Here is a tiny trained network, its code and every weight. The questions are about switching its units off for an input and a class, where a switched-off unit gives its printed mean instead of its output.

import numpy as np


def w(rows, s, z=0):
    codes = np.array(rows[::2]) - 128.0
    scale = np.full(codes.shape[1], s)
    scale[-1] = z or s
    return codes * scale


def norm(h):
    return h / np.sqrt((h * h).mean(-1, keepdims=True) + 1e-5)


def f(y):
    return np.maximum(y, 0)


def log_softmax(a):
    a = a - a.max(-1, keepdims=True)
    return a - np.log(np.exp(a).sum(-1, keepdims=True))


def net(x, mask):
    res = np.array(x, float).reshape(1, 7) / 4 @ E
    u = 0
    for l in range(2):
        y = f(norm(res) @ A[l][:, :-1].T + A[l][:, -1])
        res = res + np.where(mask[u : u + 4], y, B[l][:, -1]) @ B[l][:, :-1]
        u += 4
    return log_softmax(norm(res)[-1] @ U[:, :-1].T + U[:, -1])


A, B = {}, {}
E = w([
[181,69,95,149],'x0',
[97,2,177,81],'x1',
[130,127,132,132],'x2',
[128,126,130,137],'x3',
[72,124,103,122],'x4',
[150,75,67,79],'x5',
[146,123,137,129],'x6',
],0.0071)
A[0] = w([
[77,126,251,105,120],'0.n1',
[93,113,104,122,236],'0.n2',
[114,199,95,130,249],'0.n3',
[62,148,130,142,126],'0.n4',
],0.014,0.0011)
B[0] = w([
[50,226,107,221,254],'0.n1',
[254,111,151,90,174],'0.n2',
[221,109,189,157,235],'0.n3',
[114,74,114,80,188],'0.n4',
],0.0093,0.0066)
A[1] = w([
[179,169,225,254,254],'1.n1',
[109,13,161,108,214],'1.n2',
[156,156,63,84,47],'1.n3',
[203,127,17,169,122],'1.n4',
],0.0094,0.0024)
B[1] = w([
[85,78,129,2,247],'1.n1',
[102,207,212,68,167],'1.n2',
[75,96,210,184,140],'1.n3',
[144,88,95,250,173],'1.n4',
],0.0077,0.012)
U = w([
[54,169,150,66,65],'0',
[149,80,126,94,68],'1',
[66,176,46,248,254],'2',
],0.013,0.0033)

Each question gives the input, the list of numbers given to net, and the class t.
The units are the neurons (one row each of A and B). Each row of codes is followed by its name. A weight is (code - 128) times the scale printed after its matrix; where a second scale follows, it is the last column's (A, B and U).
mask holds one flag per neuron, layer by layer. A switched-off neuron (its flag False) gives its mean, the last column of its row in B, instead of its output. The means were averaged over made-up inputs and are rounded, as every weight is.
A unit's drop is (log p(t) with every unit on - log p(t) with that unit switched off) / (log p(t) with every unit on - log p(t) with every unit switched off).
The circuit of an input: a set's keep is (log p(t) with only the set's units on - log p(t) with every unit switched off) / (log p(t) with every unit on - log p(t) with every unit switched off). Starting from all 8 units, units are removed one at a time, each time the one whose removal leaves the highest keep (on an exact tie, the one counted first), for as long as the keep stays at least 0.8.
units of the circuit, in order: the units of the circuit, biggest drop first
unit that matters most: the unit with the biggest drop
top k neurons: the k neurons with the biggest drops, biggest first
top k neurons in layer l: the k neurons of layer l with the biggest drops, biggest first
drop when u is switched off: that unit's drop, to one decimal
input [0,-6,-8,-6,8,4,-5], class 1: top 2 neurons	0.n3, 0.n1
input [-8,-2,-3,-2,0,4,3], class 1: units of the circuit, in order	0.n3, 0.n1
input [-5,2,-1,-4,1,-2,8], class 2: units of the circuit, in order	0.n1
input [-1,3,8,3,6,-1,-7], class 2: top 2 neurons in layer 0	0.n1, 0.n3
input [4,0,0,-7,6,4,-1], class 2: top 2 neurons	1.n4, 1.n1
input [4,-1,7,-3,-7,8,-6], class 2: units of the circuit, in order	1.n1, 0.n3
input [-5,-7,-2,-2,7,4,2], class 1: units of the circuit, in order	0.n3, 0.n1
input [6,7,-7,6,-8,0,-1], class 0: units of the circuit, in order	1.n2, 0.n3
input [-1,-2,8,3,7,7,-5], class 1: top 2 neurons in layer 0	0.n1, 0.n2
input [-1,8,-8,3,2,0,-8], class 2: top 3 neurons	0.n1, 0.n3, 1.n1
input [7,1,4,7,-1,-8,5], class 0: top 2 neurons	1.n1, 0.n3
input [6,7,-2,2,5,-3,-5], class 0: top 2 neurons	1.n2, 0.n3
input [1,0,4,-7,-1,2,-2], class 2: top 2 neurons	0.n3, 1.n1
input [-4,7,6,0,1,0,0], class 2: unit that matters most	0.n1
input [5,6,6,-5,-5,-1,6], class 0: top 2 neurons in layer 0	0.n3, 0.n2
input [8,-8,-6,3,-2,-4,-8], class 1: top 3 neurons	0.n1, 0.n3, 1.n1
input [-6,-7,-6,6,-7,2,-4], class 1: top 2 neurons in layer 0	0.n3, 0.n1
input [-5,4,-7,6,3,-1,-3], class 2: top 4 neurons	0.n1, 0.n3, 1.n1, 1.n2
input [-1,6,-6,-4,5,0,7], class 2: top 3 neurons	0.n3, 0.n1, 1.n1
input [1,-6,0,1,7,-1,3], class 1: top neuron	0.n3
input [7,4,-5,-1,-4,-8,1], class 0: top 2 neurons in layer 1	1.n1, 1.n4
input [7,6,-8,0,-8,-5,6], class 0: top 2 neurons in layer 0	0.n3, 0.n2
input [5,4,5,0,-8,0,7], class 0: top 2 neurons in layer 1	1.n2, 1.n4
input [7,-5,5,0,-1,-7,5], class 1: top 2 neurons	1.n1, 0.n1
input [-5,-4,4,-5,-2,6,5], class 1: top 2 neurons in layer 0	0.n3, 0.n1
input [-1,5,-1,1,-4,-7,-5], class 2: drop when 0.n1 is switched off	1.3
